Below are the code and all the weights of a small trained network. Each question names an input and a class and asks about switching units off, where a switched-off unit gives its printed mean instead of its output.

import numpy as np


def w(rows, s, z=0):
    codes = np.array(rows[::2]) - 128.0
    scale = np.full(codes.shape[1], s)
    scale[-1] = z or s
    return codes * scale


def norm(h):
    return h / np.sqrt((h * h).mean(-1, keepdims=True) + 1e-5)


def f(y):
    return np.maximum(y, 0)


def log_softmax(a):
    a = a - a.max(-1, keepdims=True)
    return a - np.log(np.exp(a).sum(-1, keepdims=True))


def net(x, mask):
    res = np.array(x, float).reshape(1, 4) / 4 @ E
    u = 0
    for l in range(2):
        y = f(norm(res) @ A[l][:, :-1].T + A[l][:, -1])
        res = res + np.where(mask[u : u + 3], y, B[l][:, -1]) @ B[l][:, :-1]
        u += 3
    return log_softmax(norm(res)[-1] @ U[:, :-1].T + U[:, -1])


A, B = {}, {}
E = w([
[185,34,100,164,77,41,112,135,79,90,168],'x0',
[108,163,79,203,137,102,118,179,139,90,117],'x1',
[133,95,121,161,119,43,84,202,127,128,177],'x2',
[117,89,61,113,134,123,212,123,95,124,249],'x3',
],0.014)
A[0] = w([
[151,88,137,13,126,182,180,21,76,137,163,2],'0.n0',
[169,76,105,124,100,121,140,35,64,109,104,45],'0.n1',
[83,138,16,164,149,153,251,97,87,75,236,23],'0.n2',
],0.02,0.0075)
B[0] = w([
[69,83,247,141,94,21,177,53,156,212,132,222],'0.n0',
[184,97,128,111,151,160,114,135,106,37,120,177],'0.n1',
[208,193,1,120,54,213,166,138,167,146,135,250],'0.n2',
],0.012,0.022)
A[1] = w([
[115,114,32,220,121,64,175,168,110,89,228,116],'1.n0',
[89,200,118,193,134,168,122,120,145,123,4,3],'1.n1',
[73,180,143,114,169,189,205,96,165,134,114,101],'1.n2',
],0.026,0.0041)
B[1] = w([
[61,58,76,254,215,36,160,224,135,135,217,251],'1.n0',
[131,238,92,177,53,104,125,59,184,89,5,242],'1.n1',
[108,91,134,31,221,190,41,211,27,110,202,232],'1.n2',
],0.0072,0.019)
U = w([
[93,66,105,222,190,49,130,211,135,120,200,131],'0',
[90,206,156,146,150,123,48,129,145,89,28,206],'1',
[217,30,164,131,117,120,111,110,89,48,120,11],'2',
[104,89,224,53,107,134,199,43,147,216,153,190],'3',
[60,172,138,45,224,213,89,175,96,167,177,5],'4',
[175,135,9,150,91,174,201,176,162,172,216,147],'5',
],0.012,0.0033)

Each question gives the input, the list of numbers given to net, and the class t.
The units are the neurons (one row each of A and B). Each row of codes is followed by its name. A weight is (code - 128) times the scale printed after its matrix; where a second scale follows, it is the last column's (A, B and U).
mask holds one flag per neuron, layer by layer. A switched-off neuron (its flag False) gives its mean, the last column of its row in B, instead of its output. The means were averaged over made-up inputs and are rounded, as every weight is.
A unit's drop is (log p(t) with every unit on - log p(t) with that unit switched off) / (log p(t) with every unit on - log p(t) with every unit switched off).
The circuit of an input: a set's keep is (log p(t) with only the set's units on - log p(t) with every unit switched off) / (log p(t) with every unit on - log p(t) with every unit switched off). Starting from all 6 units, units are removed one at a time, each time the one whose removal leaves the highest keep (on an exact tie, the one counted first), for as long as the keep stays at least 0.8.
units of the circuit, in order: the units of the circuit, biggest drop first
k most important neurons: the k neurons with the biggest drops, biggest first
top k neurons in layer l: the k neurons of layer l with the biggest drops, biggest first
drop when u is switched off: that unit's drop, to one decimal
input [-5,-2,0,-2], class 4: units of the circuit, in order : 1.n2
input [5,8,-1,-6], class 1: 2 most important neurons : 1.n1, 0.n2
input [-4,4,-4,0], class 1: 3 most important neurons : 1.n1, 0.n0, 0.n2
input [5,-4,4,-7], class 2: 2 most important neurons : 1.n0, 0.n2
input [3,-1,3,-7], class 1: 2 most important neurons : 0.n0, 1.n0
input [-7,5,-7,-1], class 1: 2 most important neurons : 1.n1, 0.n0
input [7,6,-5,-6], class 1: units of the circuit, in order : 0.n2, 0.n0, 1.n1
input [-7,-2,8,0], class 4: 3 most important neurons : 0.n2, 0.n0, 1.n0
input [5,0,-3,-6], class 2: 3 most important neurons : 0.n1, 0.n2, 1.n1
input [-5,-1,0,2], class 4: 2 most important neurons : 1.n2, 1.n1
input [5,8,-6,-3], class 1: 2 most important neurons : 0.n2, 1.n1
input [2,2,-2,-3], class 1: 2 most important neurons : 0.n0, 0.n2
input [-3,-5,3,4], class 3: drop when 0.n2 is switched off : 0.0
input [-7,0,6,-1], class 1: drop when 1.n1 is switched off : 0.8
input [1,-3,-4,0], class 3: drop when 0.n0 is switched off : 0.3
input [-4,-5,-5,7], class 3: top neuron in layer 0 : 0.n0
